Below are the code and all the weights of a small trained network. Each question names an input and a class and asks about switching units off, where a switched-off unit gives its printed mean instead of its output.

import numpy as np


def w(rows, s, z=0):
    codes = np.array(rows[::2]) - 128.0
    scale = np.full(codes.shape[1], s)
    scale[-1] = z or s
    return codes * scale


def f(y):
    return np.maximum(y, 0)


def log_softmax(a):
    a = a - a.max(-1, keepdims=True)
    return a - np.log(np.exp(a).sum(-1, keepdims=True))


def net(x, mask):
    res = np.array(x, float).reshape(1, 8) / 4 @ E
    y = f(res @ A[0][:, :-1].T + A[0][:, -1])
    res = res + np.where(mask, y, B[0][:, -1]) @ B[0][:, :-1]
    return log_softmax(res[-1] @ U[:, :-1].T + U[:, -1])


A, B = {}, {}
E = w([
[128,126,127,128,129,128,125],'x0',
[127,131,128,128,128,126,130],'x1',
[126,132,127,128,127,126,129],'x2',
[130,120,156,145,2,151,178],'x3',
[126,133,127,128,128,127,127],'x4',
[11,54,154,92,131,165,111],'x5',
[142,127,136,11,99,39,103],'x6',
[130,126,128,127,129,130,128],'x7',
],0.0095)
A[0] = w([
[113,100,98,136,182,193,87,162],'N0',
[162,113,131,109,83,124,122,151],'N1',
[107,127,135,134,85,152,161,58],'N2',
[116,106,138,91,146,90,137,54],'N3',
[105,110,152,148,58,172,137,27],'N4',
[144,125,117,122,168,92,104,103],'N5',
[202,115,141,106,40,92,114,107],'N6',
[112,119,130,86,139,95,132,63],'N7',
[158,127,133,100,97,135,126,120],'N8',
[170,117,108,101,216,90,113,70],'N9',
[167,135,126,95,228,56,122,33],'N10',
[89,140,150,152,44,137,185,170],'N11',
[93,115,141,145,49,179,156,17],'N12',
[104,102,123,104,113,139,135,67],'N13',
[101,99,120,33,159,76,118,2],'N14',
[47,124,136,181,127,151,132,83],'N15',
[156,147,118,254,116,206,153,43],'N16',
[174,89,135,195,133,176,123,170],'N17',
[208,160,118,158,163,129,122,135],'N18',
[16,61,132,96,87,139,81,134],'N19',
[123,123,129,89,139,123,123,74],'N20',
[162,134,129,125,97,95,130,106],'N21',
[181,140,134,112,80,94,143,102],'N22',
[98,142,145,48,114,100,112,103],'N23',
[144,122,121,189,116,145,136,68],'N24',
[158,127,137,108,207,113,99,180],'N25',
[149,128,128,117,103,128,123,84],'N26',
[24,95,141,75,83,147,109,5],'N27',
[35,82,145,157,251,170,96,142],'N28',
[128,127,116,109,143,110,116,131],'N29',
[54,80,130,92,96,133,130,23],'N30',
[182,158,116,207,196,96,140,31],'N31',
[144,135,140,190,115,148,126,63],'N32',
[115,116,123,101,112,141,132,70],'N33',
[204,143,138,97,44,88,144,113],'N34',
[145,126,141,159,128,146,142,93],'N35',
[172,148,125,108,241,92,106,160],'N36',
[146,117,120,205,118,169,123,157],'N37',
[190,151,121,191,166,107,110,59],'N38',
[87,128,135,172,188,175,130,146],'N39',
],0.0093,0.0072)
B[0] = w([
[68,140,140,146,179,118,151,203],'N0',
[125,128,135,122,164,118,110,185],'N1',
[98,115,132,136,100,145,149,153],'N2',
[114,108,121,142,100,143,149,147],'N3',
[117,111,129,141,85,159,178,167],'N4',
[164,133,125,142,113,136,101,164],'N5',
[107,140,134,134,224,117,102,217],'N6',
[110,122,132,144,93,137,151,150],'N7',
[118,122,118,140,154,119,109,161],'N8',
[178,150,132,115,104,116,87,186],'N9',
[202,152,132,124,127,107,74,189],'N10',
[174,147,115,109,102,96,96,238],'N11',
[103,112,118,144,69,164,179,175],'N12',
[140,142,107,111,112,114,105,145],'N13',
[92,111,128,153,49,159,191,179],'N14',
[69,101,125,117,140,115,148,176],'N15',
[210,161,138,108,89,102,66,219],'N16',
[134,115,135,130,62,149,153,209],'N17',
[138,129,137,119,43,135,137,213],'N18',
[139,126,126,148,43,161,163,254],'N19',
[118,116,143,115,106,124,159,141],'N20',
[116,124,135,124,169,119,113,167],'N21',
[110,116,135,127,192,114,106,190],'N22',
[178,131,123,138,72,147,134,196],'N23',
[151,131,124,124,117,116,87,156],'N24',
[113,121,123,132,57,148,146,219],'N25',
[106,119,130,125,144,116,125,138],'N26',
[228,158,129,117,95,92,72,195],'N27',
[44,113,137,129,252,131,148,254],'N28',
[131,128,121,134,96,126,119,156],'N29',
[202,141,134,114,107,105,79,176],'N30',
[84,86,125,149,86,151,171,187],'N31',
[162,130,121,125,117,105,99,154],'N32',
[141,132,130,122,123,114,110,137],'N33',
[109,133,124,117,235,116,101,231],'N34',
[147,142,114,113,123,123,121,146],'N35',
[164,123,123,126,33,140,136,242],'N36',
[155,126,108,125,64,161,142,207],'N37',
[92,119,120,116,74,137,174,181],'N38',
[88,110,131,138,191,116,152,204],'N39',
],0.025,0.0083)
U = w([
[92,94,109,140,65,208,229,64],'0',
[204,174,106,79,104,105,61,251],'1',
[51,113,127,110,254,121,138,80],'2',
],0.0074,0.0019)

Each question gives the input, the list of numbers given to net, and the class t.
The units are the neurons (one row each of A and B). Each row of codes is followed by its name. A weight is (code - 128) times the scale printed after its matrix; where a second scale follows, it is the last column's (A, B and U).
mask holds one flag per neuron, in row order. A switched-off neuron (its flag False) gives its mean, the last column of its row in B, instead of its output. The means were averaged over made-up inputs and are rounded, as every weight is.
A unit's drop is (log p(t) with every unit on - log p(t) with that unit switched off) / (log p(t) with every unit on - log p(t) with every unit switched off).
The circuit of an input: a set's keep is (log p(t) with only the set's units on - log p(t) with every unit switched off) / (log p(t) with every unit on - log p(t) with every unit switched off). Starting from the 12 units with the biggest drops (on a tie, the unit counted first), units are removed one at a time, each time the one whose removal leaves the highest keep (on an exact tie, the one counted first), for as long as the keep stays at least 0.8.
circuit, biggest first: the units of the circuit, biggest drop first
top k neurons: the k neurons with the biggest drops, biggest first
drop when u is switched off: that unit's drop, to one decimal
input [-3,5,4,-4,-1,-7,-2,4], class 0: circuit, biggest first -> (N31)
input [2,-1,-1,-2,0,1,7,1], class 0: top 2 neurons -> (N14 N16)
input [0,-2,-3,-7,7,5,1,-1], class 0: top 2 neurons -> (N36 N34)
input [1,3,5,0,-8,3,7,-1], class 0: top 3 neurons -> (N14 N16 N11)
input [8,8,0,8,-3,5,2,5], class 1: top 3 neurons -> (N27 N11 N30)
input [-2,-3,2,-6,8,1,-5,3], class 2: top 4 neurons -> (N28 N19 N39 N0)
input [-1,7,-3,1,7,7,4,-2], class 1: top 3 neurons -> (N27 N30 N31)
input [4,7,2,-4,7,1,7,1], class 0: top 2 neurons -> (N14 N16)
input [-3,6,-4,-7,3,-1,0,5], class 0: top 2 neurons -> (N16 N25)
input [5,5,0,7,7,4,1,1], class 1: top 2 neurons -> (N11 N27)
input [5,6,-3,-5,-3,-4,0,5], class 0: top 2 neurons -> (N16 N31)
input [-7,8,-2,3,-1,-8,-8,5], class 1: drop when N16 is switched off -> 5.8
input [-3,2,-4,4,-8,-5,-7,-4], class 1: drop when N16 is switched off -> 2.9
input [-1,6,3,6,-5,7,5,-3], class 1: circuit, biggest first -> (N27)
input [-6,5,6,6,-5,-6,-2,5], class 1: drop when N9 is switched off -> 0.0
input [5,-5,-8,-2,-1,6,-8,8], class 2: drop when N28 is switched off -> 0.6
